Below is a small trained network, with its code and all its weights. Each question gives an input and a class and asks what happens when units are switched off, that is, made to give their printed mean instead of their output.

import numpy as np


def w(rows, s, z=0):
    codes = np.array(rows[::2]) - 128.0
    scale = np.full(codes.shape[1], s)
    scale[-1] = z or s
    return codes * scale


def norm(h):
    return h / np.sqrt((h * h).mean(-1, keepdims=True) + 1e-5)


def f(y):
    return np.maximum(y, 0)


def log_softmax(a):
    a = a - a.max(-1, keepdims=True)
    return a - np.log(np.exp(a).sum(-1, keepdims=True))


def net(x, mask):
    res = np.array(x, float).reshape(1, 8) / 4 @ E
    u = 0
    for l in range(3):
        y = f(norm(res) @ A[l][:, :-1].T + A[l][:, -1])
        res = res + np.where(mask[u : u + 3], y, B[l][:, -1]) @ B[l][:, :-1]
        u += 3
    return log_softmax(norm(res)[-1] @ U[:, :-1].T + U[:, -1])


A, B = {}, {}
E = w([
[125,124,120,107,168],'x0',
[134,129,134,127,137],'x1',
[168,95,86,141,139],'x2',
[128,128,126,128,125],'x3',
[116,134,117,118,135],'x4',
[175,140,106,9,58],'x5',
[121,124,116,107,156],'x6',
[125,61,177,110,97],'x7',
],0.012)
A[0] = w([
[211,81,32,130,131,243],'L0N0',
[105,1,203,73,89,17],'L0N1',
[31,241,239,63,112,7],'L0N2',
],0.014,0.0018)
B[0] = w([
[174,53,139,178,180,234],'L0N0',
[20,151,23,79,78,255],'L0N1',
[217,9,99,201,139,244],'L0N2',
],0.014,0.0085)
A[1] = w([
[181,122,234,25,68,13],'L1N0',
[69,130,225,149,139,251],'L1N1',
[163,219,173,189,4,131],'L1N2',
],0.014,0.0014)
B[1] = w([
[217,183,134,99,182,163],'L1N0',
[70,130,213,124,225,251],'L1N1',
[10,59,153,46,47,190],'L1N2',
],0.013,0.0017)
A[2] = w([
[198,81,160,185,30,236],'L2N0',
[197,193,78,128,204,190],'L2N1',
[249,144,115,16,39,4],'L2N2',
],0.018,0.002)
B[2] = w([
[125,115,120,19,59,254],'L2N0',
[91,166,108,66,104,212],'L2N1',
[83,163,251,250,195,222],'L2N2',
],0.018,0.0093)
U = w([
[107,149,252,199,200,137],'0',
[75,98,170,19,153,152],'1',
[97,98,150,42,138,186],'2',
[71,177,97,63,114,134],'3',
[254,24,126,167,87,1],'4',
],0.0084,0.0025)

Each question gives the input, the list of numbers given to net, and the class t.
The units are the neurons (one row each of A and B). Each row of codes is followed by its name. A weight is (code - 128) times the scale printed after its matrix; where a second scale follows, it is the last column's (A, B and U).
mask holds one flag per neuron, layer by layer. A switched-off neuron (its flag False) gives its mean, the last column of its row in B, instead of its output. The means were averaged over made-up inputs and are rounded, as every weight is.
A unit's drop is (log p(t) with every unit on - log p(t) with that unit switched off) / (log p(t) with every unit on - log p(t) with every unit switched off).
most important unit: the unit with the biggest drop
top k neurons: the k neurons with the biggest drops, biggest first
k most important neurons of layer l: the k neurons of layer l with the biggest drops, biggest first
drop of u: that unit's drop, to one decimal
input [-6,-6,4,-7,-2,-4,-4,-2], class 1: most important unit -> L0N1
input [3,-2,-1,-7,4,-5,-5,8], class 3: top 2 neurons -> (L0N1 L2N2)
input [-5,-3,-7,2,0,-2,-5,2], class 4: top 2 neurons -> (L0N2 L2N1)
input [1,7,3,6,7,7,0,-4], class 0: top 2 neurons -> (L2N2 L0N2)
input [-4,-7,-5,8,-1,-3,-3,1], class 4: top 2 neurons -> (L0N2 L2N1)
input [-8,1,2,7,-1,-7,-7,-7], class 1: top 3 neurons -> (L1N2 L0N0 L2N2)
input [-4,-8,-7,-2,-1,7,-6,-7], class 0: top 2 neurons -> (L2N2 L0N0)
input [-3,2,5,5,0,-3,-2,8], class 3: top 2 neurons -> (L0N1 L0N2)
input [8,-2,3,-3,7,8,2,6], class 0: top 2 neurons -> (L2N2 L2N0)
input [-8,3,-6,-1,8,8,-7,3], class 0: top 2 neurons -> (L2N2 L1N0)
input [4,1,2,3,6,6,0,5], class 0: top 3 neurons -> (L2N2 L2N0 L2N1)
input [7,5,3,-1,-1,5,-5,8], class 3: top 3 neurons -> (L0N1 L0N2 L2N0)
input [-3,4,0,-6,6,-6,-7,7], class 3: top 3 neurons -> (L0N1 L2N2 L0N0)
input [4,-1,3,-5,-7,7,6,5], class 0: most important neuron of layer 0 -> (L0N2)
input [-4,-5,-5,-6,-5,-4,8,6], class 3: 2 most important neurons of layer 0 -> (L0N1 L0N0)
input [1,5,-8,0,1,7,-1,-5], class 4: top 2 neurons -> (L0N2 L2N0)
input [3,2,7,-6,-1,3,-6,7], class 3: drop of L0N2 -> 0.3
input [6,4,3,7,-2,2,-7,7], class 3: drop of L0N1 -> 1.6
input [-2,-7,-6,6,-4,5,0,-5], class 4: drop of L0N2 -> 1.1
input [4,4,-6,1,-1,-4,-2,-4], class 4: top neuron -> (L0N2)
input [-2,6,5,7,-2,1,5,5], class 3: drop of L0N1 -> 0.9
input [6,-3,8,2,-2,8,-7,6], class 0: top 2 neurons -> (L2N2 L0N2)
